Below is a small trained network, with its code and all its weights. Each question gives an input and a target symbol and asks what happens when units are switched off, that is, made to give their printed mean instead of their output.

import numpy as np


def w(rows, s, z=0):
    codes = np.array(rows[::2]) - 128.0
    scale = np.full(codes.shape[1], s)
    scale[-1] = z or s
    return codes * scale


def f(y):
    return np.maximum(y, 0)


def softmax(a):
    e = np.exp(a - a.max(-1, keepdims=True))
    return e / e.sum(-1, keepdims=True)


def log_softmax(a):
    a = a - a.max(-1, keepdims=True)
    return a - np.log(np.exp(a).sum(-1, keepdims=True))


def net(x, mask):
    ids = ['ΘΛΠΦΨΩαβγδζμξστ'.index(c) for c in x.split()]
    T = len(ids)
    res = E[ids] + P[:T]
    r = res
    for j in range(3):
        rows = slice(3 * j, 3 * j + 3)
        q, k, v = (r @ M[0][rows].T for M in (Q, K, V))
        z = softmax(np.where(np.tri(T) > 0, q @ k.T / 3**0.5, -1e9)) @ v
        o = O[0][rows]
        res = res + np.where(mask[j], z, o[:, -1]) @ o[:, :-1]
    y = f(res @ A[0][:, :-1].T + A[0][:, -1])
    res = res + np.where(mask[3:15], y, B[0][:, -1]) @ B[0][:, :-1]
    return log_softmax(res[-1] @ U[:, :-1].T + U[:, -1])


Q, K, V, O, A, B = {}, {}, {}, {}, {}, {}
E = w([
[77,64,66],'Θ',
[104,97,83],'Λ',
[2,64,118],'Π',
[101,144,142],'Φ',
[236,163,236],'Ψ',
[226,194,100],'Ω',
[42,97,127],'α',
[126,67,202],'β',
[196,68,153],'γ',
[54,79,95],'δ',
[116,110,93],'ζ',
[136,173,138],'μ',
[79,111,115],'ξ',
[74,125,145],'σ',
[234,84,148],'τ',
],0.0092)
P = w([
[93,208,70],'0',
[103,133,200],'1',
[180,66,88],'2',
[103,128,221],'3',
[188,53,91],'4',
[110,121,230],'5',
[195,44,94],'6',
[115,116,241],'7',
[203,37,100],'8',
[121,111,250],'9',
[211,25,104],'10',
[123,121,251],'11',
],0.013)
Q[0] = w([
[122,124,87],'H1',
[145,116,82],'H1',
[120,161,101],'H1',
[89,251,230],'H2',
[225,27,26],'H2',
[158,66,77],'H2',
[89,105,122],'H3',
[121,137,139],'H3',
[94,98,126],'H3',
],0.026)
K[0] = w([
[152,34,154],'H1',
[190,56,145],'H1',
[123,93,236],'H1',
[82,254,36],'H2',
[210,53,211],'H2',
[171,44,201],'H2',
[123,167,54],'H3',
[137,100,120],'H3',
[98,171,63],'H3',
],0.011)
V[0] = w([
[133,92,214],'H1',
[121,118,28],'H1',
[191,69,27],'H1',
[67,96,31],'H2',
[242,165,126],'H2',
[111,5,152],'H2',
[125,117,164],'H3',
[128,114,150],'H3',
[131,120,200],'H3',
],0.014)
O[0] = w([
[137,106,171,1],'H1',
[127,192,92,247],'H1',
[216,196,109,243],'H1',
[123,187,179,121],'H2',
[149,146,2,217],'H2',
[209,110,173,24],'H2',
[110,116,120,131],'H3',
[118,123,123,129],'H3',
[89,114,122,138],'H3',
],0.018,0.0055)
A[0] = w([
[171,89,179,75],'N1',
[141,146,24,131],'N2',
[127,128,128,121],'N3',
[151,202,126,2],'N4',
[104,46,197,103],'N5',
[153,187,255,92],'N6',
[201,96,190,161],'N7',
[64,89,243,52],'N8',
[185,173,209,170],'N9',
[87,64,190,27],'N10',
[185,91,86,112],'N11',
[223,155,98,218],'N12',
],0.0096,0.0089)
B[0] = w([
[87,223,168,142],'N1',
[184,57,177,252],'N2',
[127,122,124,128],'N3',
[213,40,158,153],'N4',
[99,60,10,137],'N5',
[207,186,93,173],'N6',
[104,40,178,169],'N7',
[167,93,206,157],'N8',
[81,137,42,176],'N9',
[177,30,43,136],'N10',
[92,174,87,192],'N11',
[52,134,163,238],'N12',
],0.011,0.028)
U = w([
[188,172,53,49],'Θ',
[122,136,86,192],'Λ',
[187,163,200,69],'Π',
[76,141,96,181],'Φ',
[162,122,6,139],'Ψ',
[249,102,133,12],'Ω',
[99,169,219,120],'α',
[35,108,192,137],'β',
[118,81,242,172],'γ',
[124,179,51,113],'δ',
[171,119,188,187],'ζ',
[60,109,59,110],'μ',
[81,182,65,173],'ξ',
[26,155,70,102],'σ',
[163,58,181,125],'τ',
],0.011)

Each question gives the input, a string of symbols that net reads in full, and the target symbol t.
The units are the heads (3 rows each of Q, K, V and O) and the neurons (one row each of A and B). Each row of codes is followed by its name. A weight is (code - 128) times the scale printed after its matrix; where a second scale follows, it is the last column's (O, A, B and U).
mask holds one flag per unit, heads first, then neurons. A switched-off unit (its flag False) gives its mean, the last column of its rows in O or B, instead of its output. The means were averaged over made-up inputs and are rounded, as every weight is.
A unit's drop is (log p(t) with every unit on - log p(t) with that unit switched off) / (log p(t) with every unit on - log p(t) with every unit switched off).
The circuit of an input: a set's keep is (log p(t) with only the set's units on - log p(t) with every unit switched off) / (log p(t) with every unit on - log p(t) with every unit switched off). Starting from the 12 units with the biggest drops (on a tie, the unit counted first), units are removed one at a time, each time the one whose removal leaves the highest keep (on an exact tie, the one counted first), for as long as the keep stays at least 0.8.
units of the circuit, in order: the units of the circuit, biggest drop first
unit that matters most: the unit with the biggest drop
top k neurons: the k neurons with the biggest drops, biggest first
which heads matter: for each layer, one digit per head in row order, 1 if its drop is at least 0.15 and else 0, layers parted by /
input σ σ Π γ α Ω Ω Ω, target γ: units of the circuit, in order : (H2)
input Φ α ξ Ω α Θ μ α τ Π Λ, target τ: which heads matter : 110
input Π ξ Φ α ζ γ β Ω Π, target β: top 2 neurons : (N7, N12)
input Ψ μ Λ ξ ξ Θ Ω Ω γ, target γ: units of the circuit, in order : (N12, N7, H2, H1)
input Ω ζ ζ α Θ, target Θ: top 3 neurons : (N9, N6, N2)
input δ Θ Π τ β Π Φ Ω Φ σ β ζ, target Π: units of the circuit, in order : (H2, N6)
input Λ Ψ Ω γ Ω γ γ ξ ξ β μ, target β: top 4 neurons : (N7, N2, N12, N11)
input Π Ω γ μ Ω γ Ω α ξ Ω ζ, target γ: top 2 neurons : (N12, N7)
input Ω σ μ ξ β γ τ β τ ξ Ω, target τ: top 4 neurons : (N12, N2, N7, N4)
input μ Θ τ Ω τ τ Θ, target τ: units of the circuit, in order : (N12, N2, H2)
input β σ Ω Π Ω Ω, target τ: units of the circuit, in order : (H1, N12)
input Θ ζ ξ Λ, target Θ: units of the circuit, in order : (H2, N6, N9, N12)
input ξ Π σ γ β α Ω Π, target α: top 2 neurons : (N2, N8)
input Π ζ Π β Θ Θ Ω, target β: which heads matter : 010
input Ω Λ Π Θ Ω Π σ ξ τ α ξ, target τ: units of the circuit, in order : (N12, N2, H2)
input Ω τ μ, target τ: units of the circuit, in order : (H1)
input Π ξ τ Ω Θ Ω μ Π α Ω Θ τ, target Ω: top 2 neurons : (N8, N6)
input Θ Θ Θ β, target Θ: top 3 neurons : (N6, N9, N2)
input τ γ ξ, target γ: units of the circuit, in order : (N9, H1)
input Ω Θ Θ ζ σ Π Π α, target Ψ: units of the circuit, in order : (H2, N12)
input Π Ω Λ Π δ Θ Ω Ω σ α, target Ω: top 4 neurons : (N8, N6, N10, N12)
input β δ Ω Θ σ δ, target τ: unit that matters most : H1
